Below are the code and all the weights of a small trained network. Each question names an input and a target symbol and asks about switching units off, where a switched-off unit gives its printed mean instead of its output.

import numpy as np


def w(rows, s, z=0):
    codes = np.array(rows[::2]) - 128.0
    scale = np.full(codes.shape[1], s)
    scale[-1] = z or s
    return codes * scale


def f(y):
    return np.maximum(y, 0)


def softmax(a):
    e = np.exp(a - a.max(-1, keepdims=True))
    return e / e.sum(-1, keepdims=True)


def log_softmax(a):
    a = a - a.max(-1, keepdims=True)
    return a - np.log(np.exp(a).sum(-1, keepdims=True))


def net(x, mask):
    ids = ['βγηθλμτψ'.index(c) for c in x.split()]
    T = len(ids)
    res = E[ids] + P[:T]
    u = 0
    for l in range(2):
        q, k, v = (res @ M[l].T for M in (Q, K, V))
        z = softmax(np.where(np.tri(T) > 0, q @ k.T / 2**0.5, -1e9)) @ v
        res = res + np.where(mask[u], z, O[l][:, -1]) @ O[l][:, :-1]
        u += 1
        y = f(res @ A[l][:, :-1].T + A[l][:, -1])
        res = res + np.where(mask[u : u + 8], y, B[l][:, -1]) @ B[l][:, :-1]
        u += 8
    return log_softmax(res[-1] @ U[:, :-1].T + U[:, -1])


Q, K, V, O, A, B = {}, {}, {}, {}, {}, {}
E = w([
[134,39,140],'β',
[106,50,94],'γ',
[68,192,241],'η',
[30,183,162],'θ',
[3,41,38],'λ',
[19,37,168],'μ',
[250,167,144],'τ',
[16,125,99],'ψ',
],0.013)
P = w([
[160,187,14],'0',
[12,143,161],'1',
[2,136,159],'2',
[7,125,160],'3',
[3,127,173],'4',
[10,119,166],'5',
[2,124,173],'6',
[14,106,181],'7',
],0.007)
Q[0] = w([
[253,129,9],'0.h1',
[27,226,172],'0.h1',
],0.013)
K[0] = w([
[14,94,182],'0.h1',
[189,253,83],'0.h1',
],0.014)
V[0] = w([
[1,198,16],'0.h1',
[82,194,107],'0.h1',
],0.009)
O[0] = w([
[255,78,228,254],'0.h1',
[144,139,160,159],'0.h1',
],0.0098,0.0061)
A[0] = w([
[149,145,181,113],'0.n1',
[91,116,169,17],'0.n2',
[178,251,103,134],'0.n3',
[76,29,137,2],'0.n4',
[107,172,210,66],'0.n5',
[116,174,143,222],'0.n6',
[71,87,168,159],'0.n7',
[138,52,94,161],'0.n8',
],0.011,0.0039)
B[0] = w([
[121,193,149,203],'0.n1',
[217,137,138,173],'0.n2',
[183,213,107,142],'0.n3',
[154,252,200,215],'0.n4',
[37,81,56,207],'0.n5',
[217,133,132,169],'0.n6',
[125,37,76,254],'0.n7',
[39,76,78,186],'0.n8',
],0.013,0.0097)
Q[1] = w([
[146,80,119],'1.h1',
[80,4,230],'1.h1',
],0.013)
K[1] = w([
[174,98,95],'1.h1',
[255,134,60],'1.h1',
],0.014)
V[1] = w([
[149,3,31],'1.h1',
[226,102,153],'1.h1',
],0.014)
O[1] = w([
[234,82,56,140],'1.h1',
[239,7,178,254],'1.h1',
],0.014,0.0048)
A[1] = w([
[131,212,151,167],'1.n1',
[99,193,125,113],'1.n2',
[37,42,66,93],'1.n3',
[137,192,27,86],'1.n4',
[8,62,125,49],'1.n5',
[89,89,47,254],'1.n6',
[139,254,120,42],'1.n7',
[103,57,162,147],'1.n8',
],0.0097,0.0046)
B[1] = w([
[180,109,128,162],'1.n1',
[169,93,136,162],'1.n2',
[128,25,121,213],'1.n3',
[123,130,227,209],'1.n4',
[254,157,112,248],'1.n5',
[108,249,67,207],'1.n6',
[111,82,83,165],'1.n7',
[25,159,110,250],'1.n8',
],0.014,0.017)
U = w([
[117,168,125,144],'β',
[120,91,88,58],'γ',
[60,155,143,206],'η',
[198,211,170,78],'θ',
[83,254,98,221],'λ',
[163,178,67,1],'μ',
[82,150,60,208],'τ',
[103,246,187,96],'ψ',
],0.0058,0.0029)

Each question gives the input, a string of symbols that net reads in full, and the target symbol t.
The units are the heads (2 rows each of Q, K, V and O) and the neurons (one row each of A and B). Each row of codes is followed by its name. A weight is (code - 128) times the scale printed after its matrix; where a second scale follows, it is the last column's (O, A, B and U).
mask holds one flag per unit, layer by layer, with each layer's heads first. A switched-off unit (its flag False) gives its mean, the last column of its rows in O or B, instead of its output. The means were averaged over made-up inputs and are rounded, as every weight is.
A unit's drop is (log p(t) with every unit on - log p(t) with that unit switched off) / (log p(t) with every unit on - log p(t) with every unit switched off).
The circuit of an input: a set's keep is (log p(t) with only the set's units on - log p(t) with every unit switched off) / (log p(t) with every unit on - log p(t) with every unit switched off). Starting from the 12 units with the biggest drops (on a tie, the unit counted first), units are removed one at a time, each time the one whose removal leaves the highest keep (on an exact tie, the one counted first), for as long as the keep stays at least 0.8.
circuit, biggest first: the units of the circuit, biggest drop first
unit that matters most: the unit with the biggest drop
k most important neurons: the k neurons with the biggest drops, biggest first
k most important neurons of layer l: the k neurons of layer l with the biggest drops, biggest first
input γ γ β, target μ: 3 most important neurons of layer 0 : [0.n4, 0.n1, 0.n8]
input λ β θ, target γ: 2 most important neurons of layer 0 : [0.n5, 0.n4]
input μ η θ τ ψ λ, target μ: unit that matters most : 0.h1
input η λ η ψ, target θ: 3 most important neurons : [1.n5, 0.n7, 0.n3]
input θ ψ θ, target ψ: 2 most important neurons : [0.n7, 0.n1]
input β θ θ μ θ γ ψ λ, target λ: circuit, biggest first : [1.n6, 0.h1]
input γ η η β β λ η, target μ: 4 most important neurons : [0.n5, 0.n4, 0.n8, 1.n6]
input ψ ψ γ, target η: 3 most important neurons of layer 1 : [1.n5, 1.n8, 1.n6]
input β θ η γ θ γ β, target λ: 2 most important neurons of layer 0 : [0.n5, 0.n4]
input θ θ ψ, target ψ: circuit, biggest first : [0.n7, 1.h1, 0.h1]
input η β ψ λ β η η, target θ: 3 most important neurons of layer 0 : [0.n7, 0.n3, 0.n1]
input γ ψ θ γ γ μ β η, target μ: 4 most important neurons of layer 0 : [0.n4, 0.n5, 0.n8, 0.n1]
input β θ λ β β μ η μ, target λ: 3 most important neurons : [0.n4, 1.n6, 0.n5]
input β μ λ, target λ: 4 most important neurons : [1.n6, 0.n4, 0.n1, 0.n7]
input η γ ψ ψ η γ, target θ: 3 most important neurons of layer 0 : [0.n7, 0.n3, 0.n6]
input η ψ θ μ θ β, target θ: circuit, biggest first : [1.n5, 1.h1, 0.n7, 0.n3]
input γ η λ μ λ λ, target μ: unit that matters most : 1.h1
input η β ψ λ β β ψ, target θ: 2 most important neurons : [1.n5, 0.n3]
input λ β ψ, target γ: circuit, biggest first : [0.h1, 1.h1]
input γ β η τ β, target η: circuit, biggest first : [1.h1, 0.n7, 0.n8]
input β η γ, target λ: 2 most important neurons of layer 0 : [0.n5, 0.n4]
input ψ ψ η τ β λ θ ψ, target λ: 3 most important neurons : [1.n6, 0.n7, 0.n1]
input τ β θ η η λ η, target γ: unit that matters most : 0.n4
input η θ η, target θ: circuit, biggest first : [1.n5, 1.h1, 0.n7, 1.n1]
input β η λ β μ η θ, target λ: circuit, biggest first : [0.h1, 1.h1]
input η γ η γ μ ψ μ, target θ: 3 most important neurons : [1.n5, 0.n7, 0.n3]
input μ τ η β θ, target τ: circuit, biggest first : [0.h1, 0.n4]
input θ η τ ψ λ η μ, target ψ: 2 most important neurons : [0.n7, 0.n4]
